[-21  -1   9  -7] : A
[-18 -22 -28 -29] : U
[-55  28  15 -49] : Y
[ 15  -6   7 -22] : Z
[-14 -17  15 -13] : K
[ -3  20  17 -32] : P
[-14 -17 -22 -23] : M
[-14 -42  53   5] : T
[-10   9 -11 -17] : N
[-14 -17 -13   9] : F
[  8 -13 -46  49] : W
[-44 -14 -43  53] : E
gone K: [ 15 -13 -17]  [-14]
gone U: [-18 -28 -22]  [-29]
gone N: [-17   9 -11]  [-10]
gone F: [  9 -13 -17]  [-14]
order: [-43  53 -14 -44]  E
gone E: [ 53 -14 -44]  [-43]

[ 36 -28 -11  10  13 -31] : J
[-11   9 -28  10 -31  14] : H
[-16 -33  29  -4   2  22] : C
[ 14  35 -31 -28 -11  10] : Q
[-11  36  10 -28  14 -31] : S
[ 50 -18  30  14   9 -25] : V
[-15 -11  23  18  19 -40] : B
order: [ 10  14  35 -31 -28 -11]  Q
order: [ 36 -11 -31  14  10 -28]  S
order: [-31  14 -28  10  36 -11]  S
order: [-31  13  10 -11 -28  36]  J
gone H: [-31   9 -28  14 -11]  [10]
gone B: [-40 -15  19 -11  23]  [18]

[ -4 -15   3 -23  -3 -21  -6  -7 -28   7  23  -5   7 -12 -19  27  -2   1
 -19   8  16 -12   0  -9   8 -10  14  11  21  29  14 -18  -3  10  12   1
 -25  19  11   9   3   6 -18 -17 -20 -12 -26   4   7  -1 -16   0   8  -5
  12   6 -14 -24  -9] : L
[  2 -16   2  14  15   7   8  34   9  -1   8  -5  12   7   5   2  -7  -4
 -18 -19   4  12 -29 -22 -17 -52 -13  16  -4  -7  -1  -9  -4 -11  -5  37
  -4   2  10   9   0   7   1  10 -21   9 -16  -3 -16   7  13  -2 -14   0
   8  -7  -4  19   4] : D
[  2   7  -9  23   0  12  -1 -19  11 -32 -18   6 -14   1  16  -8   9  26
   1  -7  13  -7  10   7 -21  -3 -29  14  13 -14   6 -15   2   2  12 -19
  15  25  -6   1   9  34  -7 -11  15 -25  -6  20   6  10  15 -18  -7  -2
   3  14  15   1  14] : X
[  2   7  -9  23   0  12  -1 -19  11 -32 -18   6 -14   1  16  -8   9  26
   1  -7  13  -7  10   7 -21  -3 -29  14  13 -14   6 -12   2   2  12 -19
  15  25  -6   1   9  34  -7 -11  15 -25  -6  20   6  10  15 -18  -7  -2
   3  14  15   1  14] : R
gone R: [  3   6  15  11  -3  -7  23   7  -9   7  15  13  14  -7  -7  13 -29   1
   1 -12 -32  10 -19  34 -14  20  14   6 -18   1   0 -19  12  -6   2  -6
   9  12   6  26  -7  15 -11 -18  14 -25  10  -2  15   1  25  -8   9  -1
   2  16 -14   2]  [-21]
gone L: [-12  14  -5  21   1   0  12 -12  19 -28  12   8  -9  -3 -16 -14  27   4
 -18  10 -17  -9   7   8 -10  -5   3  11  14 -25 -23   3 -18   7   6   8
   7 -21  16  29 -19 -24   0 -15 -26  11   1  -6  -1 -19  -3 -12   6 -20
  23   9  -4  -7]  [-2]
gone L: [ 29  14 -12   6  21 -18  14   8   0   1   3   4   6  12   7   7  -6 -18
 -19 -17  -5  -2  -1 -14 -16  11  27  23 -10 -25   3  16 -12   0 -26  10
 -12 -23 -21  19 -19  -3   8   7   1 -24  -9  -7  11  -3   8  -9 -28  12
 -20  -5 -15  -4]  [9]
gone X: [-32   9   2  14   3  26   7   0  -6  15  10  23 -11 -14   1   1 -18  -7
  13   6  10  -1  -7  34  15  11   1   6  16 -19  -7  -9  12  -7 -19 -25
  14   9  -8   2  20  25 -18  -2  15  -6  -3  13 -14  15  14   6   7 -29
 -21   2  12   1]  [-15]
gone R: [ -7  11  34   7   2  13   6 -12  15  26   1 -25  25  20   7  -7  10  14
 -29   2 -19 -18  -2   2  15 -14  13   3 -11   1  -1  14  12 -19  -6  10
  14 -21  -8   1  -7   0  12   1  -6   9  15  15 -32  23  -3  -9 -18   6
   9 -14   6  -7]  [16]

[ -9  -4 -13   2  23  -3   2] : ser
[ -4 -13  -9   2   1  -3  23] : vura
[  2  23  -3 -13  -8  -4   2] : lofus
order: [ -9   2 -13  23  -3  -4   2]  ser
order: [ 23  -3   2  -9  -4 -13   2]  ser
gone ser: [ 2 -3 -9  2 23 -4]  [-13]

[-7 11  1  2] -> bibi
[-4 13  4  4] -> laz
[-10 -28 -28 -21] -> zado
[-28 -11 -28 -21] -> dit
[-1  1 -3 -4] -> giru
[-19  36   0  10] -> Zita
[-12  36   0  10] -> Tibo
[ 0 -9  6 -4] -> ket
gone bibi: [ 2  1 -7]  [11]
gone giru: [-3 -1 -4]  [1]
order: [ 4 -4  4 13]  laz
order: [-28 -28 -21 -10]  zado
order: [  0 -12  10  36]  Tibo

[-5 -1 -4 -6 -3 -3] = litim
[ 18  -9  20  10 -17  14] = gipa
[ 10  -9  18  20  13 -17] = dezo
[ -6 -16  -8 -15 -16 -10] = Rapo
[-6 -4 -4 -3 -1 -5] = luzif
[ 13  -6  13   9 -19 -36] = dobos
[-3 -1 -3 -6 -4 -6] = Limob
[-11  -7 -10 -19 -19 -15] = Gisof
[-10 -36 -19 -52 -48 -40] = salo
[-51 -38 -45 -47  13 -23] = Visut
order: [-3 -6 -4 -6 -3 -1]  Limob
gone dezo: [ 18  13  10 -17  -9]  [20]
order: [-5 -4 -3 -3 -6 -1]  litim
order: [ 14 -17  10  20  -9  18]  gipa

[ -1  -4  -2  27  22  -6  -1 -14   4   1 -21   6   8  22  -6   2   0   4
  -6  -3   2  -3  -6 -17   7  -2 -22  -1  -2   1   1   2  -5   3  -5  17
  -5  -1  -3 -23   1]  kudut
[ 23   6  -2  -2  -2   5   2   3   7 -13   3  -3  -5  -2   5  -2  -2   7
   0  22  -2   2   6   3  -8   0   3   4   3 -14 -15  -2   5  -1   3  -2
   2  22   0   3 -15]  popag
[ -1  -4  -6  29  25  -8   2 -18   6   1 -24   7   6  25  -8  -2  -1   5
  -3   0  -2  -7  -7 -19   6  -5 -27   2   3   0   0  -2  -7   4  -8  20
  -5   0  -4 -27   0]  rep
[ -3  -3  -7  -3  -2  -4  15   2  -3   1   3  -2  -5  -3  -2 -18  -7  -3
   7  -3 -18  -7  -3   3  -7  -7   4  26  24   2   2 -22  -3   4  -4  -3
   6  -1   6   3   2]  fiba
[ -2   3   0   0  -8   2   7  -5 -13   2   5  -2  -3   5   5   6   3   3
  22  -2  22 -14  23   3  -2   2   3  -2   0  -1   6 -15 -15  -2  -2   3
  -2  -2   4   4   7]  padu
[ -7  -3  -4  -3  -3  -3  10   4  -5   5   3  -1  -4  -4  -4 -12  -7  -5
   5  -9 -12  -5  -4   3  -5  -3   3  14  15   5   4 -12  -4   4  -4  -3
   4  -6   4   4   5]  lida
[ 22   0   3   3   3  -2   5   6  -2 -16  -2   3   3   2  -1  23  -2   4
 -13   7  -2   4  22 -14   2  -2  -2  -3   3   0   6   5 -15   0   7   5
  -8   2  -5  -2  -2]  pamem
order: [-15 -15 -14 -13  -8  -5  -3  -2  -2  -2  -2  -2  -2  -2  -2  -2  -1   0
   0   0   2   2   2   3   3   3   3   3   3   3   4   5   5   5   6   6
   7   7  22  22  23]  popag
q: [ 22   0   3   3   3  -2   5   6  -2 -16  -2   3   3   2  -1  23  -2   4
 -13   7  -2   4  22 -14   2  -2  -2  -3   3   0   6   5 -15   0   7   5
  -8   2  -5  -2  -2]  pamem
order: [  7   4   4  -2  -2   3  -2  -2 -15 -15   6  -1   0  -2   3   2  -2   3
  23 -14  22  -2  22   3   3   6   5   5  -3  -2   5   2 -13  -5   7   2
  -8   0   0   3  -2]  padu

[-34 -15  -4  -5] -> begak
[ -8  43 -22 -47] -> pibo
[-21  43  -7 -47] -> beg
[ -7 -47 -21  43] -> Digi
[ 43  -7 -22 -47] -> taped
order: [-47 -22  43  -8]  pibo
order: [-47 -22  -7  43]  taped
gone begak: [-34  -5 -15]  [-4]
order: [ 43 -47 -22  -7]  taped
order: [ 43 -22 -47  -8]  pibo
order: [ -5 -34 -15  -4]  begak

[  5 -44  12  13  54 -13   7] : lages
[  5 -44  12  13  54  10 -17] : Kab
[ 15  -4   4  -6   2 -21   0] : bemit
[  5   5   0 -11  -6  -6 -42] : tonab
[  3 -40 -10  -2 -41  13  14] : vik
[ 15   1   4  -4   2  -6 -21] : Veg
gone vik: [-40  13   3  14 -10  -2]  [-41]
order: [-17  10  54  13  12 -44   5]  Kab
order: [-21  -6   2  -4   4   1  15]  Veg
order: [-10   3  13  -2  14 -40 -41]  vik

[-27   3   8 -23  16  -6  16] : vud
[ -8   8  -6 -11 -16  -6   8] : nat
[ 25   8 -25   9 -44   1  -4] : lur
[-52  14  -6 -30  21  20  34] : Zoni
[-14  -7  -8  -5   8   7   5] : kubep
[ 25   8 -28   9 -44   1  -4] : Sobug
[ -6  21 -52  20  14  34 -31] : Tifa
order: [ 34  20  21 -30  -6  14 -52]  Zoni
order: [-44 -25  -4   1   8   9  25]  lur
gone kubep: [ -5 -14   5  -8   8   7]  [-7]

[-36  17  25 -48  41   0  35  -6]  sube
[  2 -21   0  -7  46 -32 -18 -43]  nevas
[  6 -19   9 -38 -35 -29  48 -45]  foto
[  5  38  -1  11  17 -24  36 -16]  Bas
[ 48 -29   9   6 -35 -38 -18 -45]  zokob
order: [-18 -43   2 -21   0  -7  46 -32]  nevas
order: [-45 -38 -35 -29 -18   6   9  48]  zokob
order: [-45   6 -19   9 -38 -35 -29  48]  foto
order: [  9 -45   6  48 -38 -35 -29 -19]  foto

[  6   5  -7   3 -31  19   1   0  14   3 -19  -1   0   4   2   4] : sogig
[  6   4  -5   0 -27  10  -1   0  12   3 -17   2   0  15   2   2] : lobal
[ 10   8  -9   5 -49  43   1   1  22   6 -25  -1  -1   7   3   5] : nila
[  3  -1   5 -19  14   6 -31   1   2  -7   0   2   3  19   4   0] : zivu
[ 2  2  2 -4 -3 -6 -2  0  8  0  3  2  0 11  0  0] : kofu
order: [  2   4   6   5  -7   3 -31  19   1   0  14   3 -19  -1   0   4]  sogig
gone nila: [ 43  22   1   8 -25   7 -49  -1   3  -1   1   5  -9   6   5]  [10]
gone nila: [  1   3   1  22  -1  10  -9 -49   8   5 -25  43  -1   7   5]  [6]
gone zivu: [-31   4   3  19   2   2  -1   0   3   1  -7   6   5 -19   0]  [14]
order: [ 14   3 -19  -1   0   4   2   4   6   5  -7   3 -31  19   1   0]  sogig
gone nila: [  1 -25  43   6   7   3   5   1  -1  10 -49   8   5  22  -1]  [-9]

[  6   0  38 -12] -> dek
[ -3  -4 -27  10] -> sib
[ -9  50  -8 -22] -> Kedon
[ 26 -11   5  -3] -> Zas
[-11  -3   4  26] -> Dodu
[ 1 -3 29 -6] -> gogu
[  0 -37  -4  21] -> sota
[-8  2 -4 -3] -> dufi
[ -5   5  -4 -10] -> Radot
order: [ -3   5 -11  26]  Zas
order: [-22  -9  -8  50]  Kedon
gone Radot: [  5  -5 -10]  [-4]
gone gogu: [29  1 -6]  [-3]

